Below is a small trained network, with its code and all its weights. Each question gives an input and a class and asks what happens when units are switched off, that is, made to give their printed mean instead of their output.

import numpy as np


def w(rows, s, z=0):
    codes = np.array(rows[::2]) - 128.0
    scale = np.full(codes.shape[1], s)
    scale[-1] = z or s
    return codes * scale


def f(y):
    return np.maximum(y, 0)


def log_softmax(a):
    a = a - a.max(-1, keepdims=True)
    return a - np.log(np.exp(a).sum(-1, keepdims=True))


def net(x, mask):
    res = np.array(x, float).reshape(1, 3) / 4 @ E
    y = f(res @ A[0][:, :-1].T + A[0][:, -1])
    res = res + np.where(mask, y, B[0][:, -1]) @ B[0][:, :-1]
    return log_softmax(res[-1] @ U[:, :-1].T + U[:, -1])


A, B = {}, {}
E = w([
[87,41,239,142,135,168,24],'x0',
[67,89,194,135,223,125,253],'x1',
[53,113,130,216,31,85,157],'x2',
],0.013)
A[0] = w([
[121,112,116,131,85,177,34,217],'n1',
[73,40,174,145,150,176,87,210],'n2',
[96,87,163,152,123,226,76,148],'n3',
[191,153,146,142,107,153,103,250],'n4',
[148,200,96,129,120,113,237,128],'n5',
[173,151,88,115,86,69,79,20],'n6',
[116,122,69,137,72,165,58,51],'n7',
[61,81,127,140,204,97,138,232],'n8',
[75,116,99,212,45,68,147,46],'n9',
[125,123,75,108,73,120,68,56],'n10',
[141,141,61,137,84,98,36,40],'n11',
[158,151,91,147,72,177,63,71],'n12',
[119,168,95,77,207,170,80,64],'n13',
[174,195,21,119,90,84,209,153],'n14',
[136,167,96,84,96,114,80,225],'n15',
[104,121,174,199,80,79,149,35],'n16',
[89,99,134,210,38,44,149,38],'n17',
[147,123,93,116,52,181,24,61],'n18',
[251,142,142,78,173,210,139,51],'n19',
[90,134,173,218,41,81,131,153],'n20',
[167,186,92,122,153,76,206,62],'n21',
[166,142,121,37,220,150,91,195],'n22',
[94,109,180,142,198,113,213,56],'n23',
[82,149,158,196,44,72,157,235],'n24',
[64,88,130,131,195,122,157,21],'n25',
[112,69,203,130,141,162,73,62],'n26',
[88,138,197,166,178,138,159,76],'n27',
[181,133,107,93,60,94,123,223],'n28',
[166,119,131,16,173,162,105,29],'n29',
[86,116,160,129,209,129,196,116],'n30',
[90,151,148,140,163,131,187,25],'n31',
[179,102,121,74,207,202,125,127],'n32',
[79,97,159,101,195,93,193,223],'n33',
[97,40,209,137,125,131,52,60],'n34',
],0.012,0.011)
B[0] = w([
[112,74,73,159,138,215,190,228],'n1',
[203,100,89,175,200,148,185,250],'n2',
[168,114,120,183,183,103,154,213],'n3',
[45,23,75,128,111,200,178,200],'n4',
[184,86,109,213,189,87,188,205],'n5',
[112,186,151,190,56,29,154,168],'n6',
[103,168,143,187,61,72,141,178],'n7',
[91,49,72,132,78,203,185,217],'n8',
[114,95,201,77,142,40,44,208],'n9',
[98,174,152,184,66,76,147,173],'n10',
[113,177,153,196,65,27,129,189],'n11',
[86,155,161,179,64,104,154,185],'n12',
[87,117,217,97,141,40,60,169],'n13',
[198,97,100,182,207,92,178,240],'n14',
[92,38,92,158,92,179,165,206],'n15',
[101,140,198,100,119,20,60,177],'n16',
[96,118,193,67,152,17,76,210],'n17',
[92,145,138,198,67,103,164,207],'n18',
[106,94,205,79,134,24,104,187],'n19',
[96,53,178,57,173,114,87,234],'n20',
[179,164,133,199,192,52,180,181],'n21',
[48,45,146,85,170,108,97,222],'n22',
[80,188,138,181,29,120,143,198],'n23',
[90,17,147,69,166,173,96,250],'n24',
[117,217,163,191,23,58,132,165],'n25',
[210,157,177,202,169,29,178,204],'n26',
[105,116,130,170,74,114,143,182],'n27',
[98,70,70,151,130,195,187,204],'n28',
[105,140,247,98,132,16,86,176],'n29',
[75,135,109,164,67,120,155,201],'n30',
[126,203,175,209,44,51,117,156],'n31',
[89,62,195,81,139,100,95,197],'n32',
[53,67,89,161,67,203,175,228],'n33',
[215,176,119,193,204,27,193,224],'n34',
],0.011,0.022)
U = w([
[222,138,132,204,216,48,151,67],'0',
[72,150,141,182,17,97,128,37],'1',
[78,103,213,65,164,40,56,69],'2',
[77,54,62,114,173,205,153,242],'3',
[116,237,46,35,120,220,62,1],'4',
[217,253,50,38,28,202,27,1],'5',
],0.014,0.011)

Each question gives the input, the list of numbers given to net, and the class t.
The units are the neurons (one row each of A and B). Each row of codes is followed by its name. A weight is (code - 128) times the scale printed after its matrix; where a second scale follows, it is the last column's (A, B and U).
mask holds one flag per neuron, in row order. A switched-off neuron (its flag False) gives its mean, the last column of its row in B, instead of its output. The means were averaged over made-up inputs and are rounded, as every weight is.
A unit's drop is (log p(t) with every unit on - log p(t) with that unit switched off) / (log p(t) with every unit on - log p(t) with every unit switched off).
most important unit: the unit with the biggest drop
k most important neurons: the k neurons with the biggest drops, biggest first
drop of u: that unit's drop, to one decimal
input [-6,-4,6], class 0: most important unit -> n14
input [-3,-2,-1], class 3: 2 most important neurons -> n34; n26
input [5,-5,2], class 0: 4 most important neurons -> n34; n33; n3; n23
input [6,-6,2], class 0: 3 most important neurons -> n34; n3; n33
input [6,6,6], class 0: 3 most important neurons -> n2; n34; n26
input [7,-7,-5], class 0: 3 most important neurons -> n34; n26; n3
input [-5,6,-1], class 1: 2 most important neurons -> n33; n23
input [5,-6,-3], class 1: 2 most important neurons -> n14; n18
input [7,-8,-8], class 1: 2 most important neurons -> n18; n1
input [5,4,-6], class 2: 4 most important neurons -> n32; n22; n14; n29
input [7,-6,7], class 0: 2 most important neurons -> n34; n2
input [-6,0,7], class 2: drop of n20 -> 0.2
input [-3,1,2], class 3: drop of n26 -> 0.3
input [-3,-1,-3], class 3: most important unit -> n34
input [-3,3,0], class 3: drop of n34 -> 0.6
